Here is a tiny trained network, its code and every weight. The questions are about switching its units off for an input and a target symbol, where a switched-off unit gives its printed mean instead of its output.

import numpy as np


def w(rows, s, z=0):
    codes = np.array(rows[::2]) - 128.0
    scale = np.full(codes.shape[1], s)
    scale[-1] = z or s
    return codes * scale


def norm(h):
    return h / np.sqrt((h * h).mean(-1, keepdims=True) + 1e-5)


def f(y):
    return np.maximum(y, 0)


def softmax(a):
    e = np.exp(a - a.max(-1, keepdims=True))
    return e / e.sum(-1, keepdims=True)


def log_softmax(a):
    a = a - a.max(-1, keepdims=True)
    return a - np.log(np.exp(a).sum(-1, keepdims=True))


def net(x, mask):
    ids = ['γδζηθμπσ'.index(c) for c in x.split()]
    T = len(ids)
    res = E[ids] + P[:T]
    u = 0
    for l in range(2):
        q, k, v = (norm(res) @ M[l].T for M in (Q, K, V))
        z = softmax(np.where(np.tri(T) > 0, q @ k.T / 2**0.5, -1e9)) @ v
        res = res + np.where(mask[u], z, O[l][:, -1]) @ O[l][:, :-1]
        u += 1
        y = f(norm(res) @ A[l][:, :-1].T + A[l][:, -1])
        res = res + np.where(mask[u : u + 4], y, B[l][:, -1]) @ B[l][:, :-1]
        u += 4
    return log_softmax(norm(res)[-1] @ U[:, :-1].T + U[:, -1])


Q, K, V, O, A, B = {}, {}, {}, {}, {}, {}
E = w([
[121,101,199,200,83,95],'γ',
[109,145,118,178,154,194],'δ',
[233,63,88,153,147,107],'ζ',
[166,93,93,122,210,129],'η',
[106,67,34,252,160,132],'θ',
[65,169,82,224,147,39],'μ',
[83,174,238,86,202,163],'π',
[145,154,27,156,169,33],'σ',
],0.0021)
P = w([
[130,102,79,165,178,70],'0',
[127,160,141,120,151,100],'1',
[4,48,55,144,65,161],'2',
[123,92,96,150,179,77],'3',
[128,171,150,108,148,109],'4',
[80,49,79,119,49,184],'5',
[139,80,115,153,199,91],'6',
[132,175,154,103,147,116],'7',
[131,33,84,119,53,218],'8',
[150,61,123,175,226,108],'9',
[135,177,154,99,149,120],'10',
],0.0029)
Q[0] = w([
[57,15,160,222,85,148],'0.h1',
[69,81,252,216,24,113],'0.h1',
],0.0049)
K[0] = w([
[179,38,182,186,65,90],'0.h1',
[106,76,244,253,56,66],'0.h1',
],0.0048)
V[0] = w([
[195,194,176,182,208,5],'0.h1',
[196,183,131,69,213,77],'0.h1',
],0.002)
O[0] = w([
[183,180,138,14,181,253,252],'0.h1',
[215,127,213,141,84,148,123],'0.h1',
],0.0023,0.002)
A[0] = w([
[117,178,83,11,130,219,199],'0.n1',
[230,151,108,27,43,77,118],'0.n2',
[37,121,254,133,56,245,226],'0.n3',
[64,229,188,119,87,237,3],'0.n4',
],0.0035,0.0016)
B[0] = w([
[98,110,47,177,119,65,200],'0.n1',
[63,83,150,212,146,75,147],'0.n2',
[253,128,100,100,120,124,255],'0.n3',
[46,46,78,190,157,132,185],'0.n4',
],0.0047,0.0032)
Q[1] = w([
[253,125,134,161,132,89],'1.h1',
[71,187,59,10,108,186],'1.h1',
],0.0041)
K[1] = w([
[222,95,34,129,51,146],'1.h1',
[172,130,255,105,167,137],'1.h1',
],0.0034)
V[1] = w([
[177,198,164,148,173,101],'1.h1',
[98,158,252,138,96,105],'1.h1',
],0.0019)
O[1] = w([
[12,183,179,117,33,50,124],'1.h1',
[141,8,106,236,223,26,6],'1.h1',
],0.0016,0.0024)
A[1] = w([
[130,95,101,98,217,253,120],'1.n1',
[201,106,36,169,129,126,253],'1.n2',
[42,248,249,66,167,132,170],'1.n3',
[5,128,136,76,192,248,108],'1.n4',
],0.0032,0.0011)
B[1] = w([
[19,164,210,151,155,149,186],'1.n1',
[130,110,170,62,54,174,254],'1.n2',
[247,155,159,225,171,179,145],'1.n3',
[221,133,157,193,4,61,145],'1.n4',
],0.0033,0.0046)
U = w([
[175,32,217,229,127,37,97],'γ',
[26,226,203,232,45,226,4],'δ',
[253,43,155,50,17,234,253],'ζ',
[36,214,195,16,211,230,53],'η',
[28,47,28,199,37,226,238],'θ',
[77,207,51,190,171,33,112],'μ',
[190,228,171,226,194,136,132],'π',
[217,141,41,25,219,44,46],'σ',
],0.0059,0.002)

Each question gives the input, a string of symbols that net reads in full, and the target symbol t.
The units are the heads (2 rows each of Q, K, V and O) and the neurons (one row each of A and B). Each row of codes is followed by its name. A weight is (code - 128) times the scale printed after its matrix; where a second scale follows, it is the last column's (O, A, B and U).
mask holds one flag per unit, layer by layer, with each layer's heads first. A switched-off unit (its flag False) gives its mean, the last column of its rows in O or B, instead of its output. The means were averaged over made-up inputs and are rounded, as every weight is.
A unit's drop is (log p(t) with every unit on - log p(t) with that unit switched off) / (log p(t) with every unit on - log p(t) with every unit switched off).
The circuit of an input: a set's keep is (log p(t) with only the set's units on - log p(t) with every unit switched off) / (log p(t) with every unit on - log p(t) with every unit switched off). Starting from all 10 units, units are removed one at a time, each time the one whose removal leaves the highest keep (on an exact tie, the one counted first), for as long as the keep stays at least 0.8.
circuit, biggest first: the units of the circuit, biggest drop first
k most important neurons: the k neurons with the biggest drops, biggest first
k most important neurons of layer l: the k neurons of layer l with the biggest drops, biggest first
drop of u: that unit's drop, to one decimal
input γ γ γ η, target η: circuit, biggest first => 0.n3, 1.n1, 0.n1
input σ π π θ γ γ ζ μ, target π: circuit, biggest first => 1.n3, 0.n1, 1.n2
input σ π γ θ γ σ μ σ, target μ: 3 most important neurons => 0.n3, 0.n2, 0.n1
input π δ π, target ζ: most important neuron => 0.n3
input π γ π γ γ γ γ η, target σ: 3 most important neurons of layer 1 => 1.n1, 1.n4, 1.n3
input γ γ η ζ π σ γ, target η: 3 most important neurons => 0.n3, 0.n4, 0.n1
input γ ζ δ γ μ, target π: 4 most important neurons => 1.n3, 0.n1, 0.n3, 0.n4
input θ γ π π, target π: circuit, biggest first => 1.n3, 1.n2, 0.n4
input δ δ ζ μ γ σ η, target η: 3 most important neurons of layer 0 => 0.n3, 0.n4, 0.n1
input γ μ γ, target ζ: 3 most important neurons of layer 0 => 0.n3, 0.n4, 0.n1
input δ μ η γ γ γ γ π γ γ ζ, target γ: 3 most important neurons of layer 0 => 0.n2, 0.n3, 0.n4
input γ γ η γ η γ δ, target δ: drop of 0.n3 => 0.5
input θ π π, target ζ: drop of 0.h1 => 0.2
input η δ ζ η δ, target θ: drop of 0.n1 => 0.3
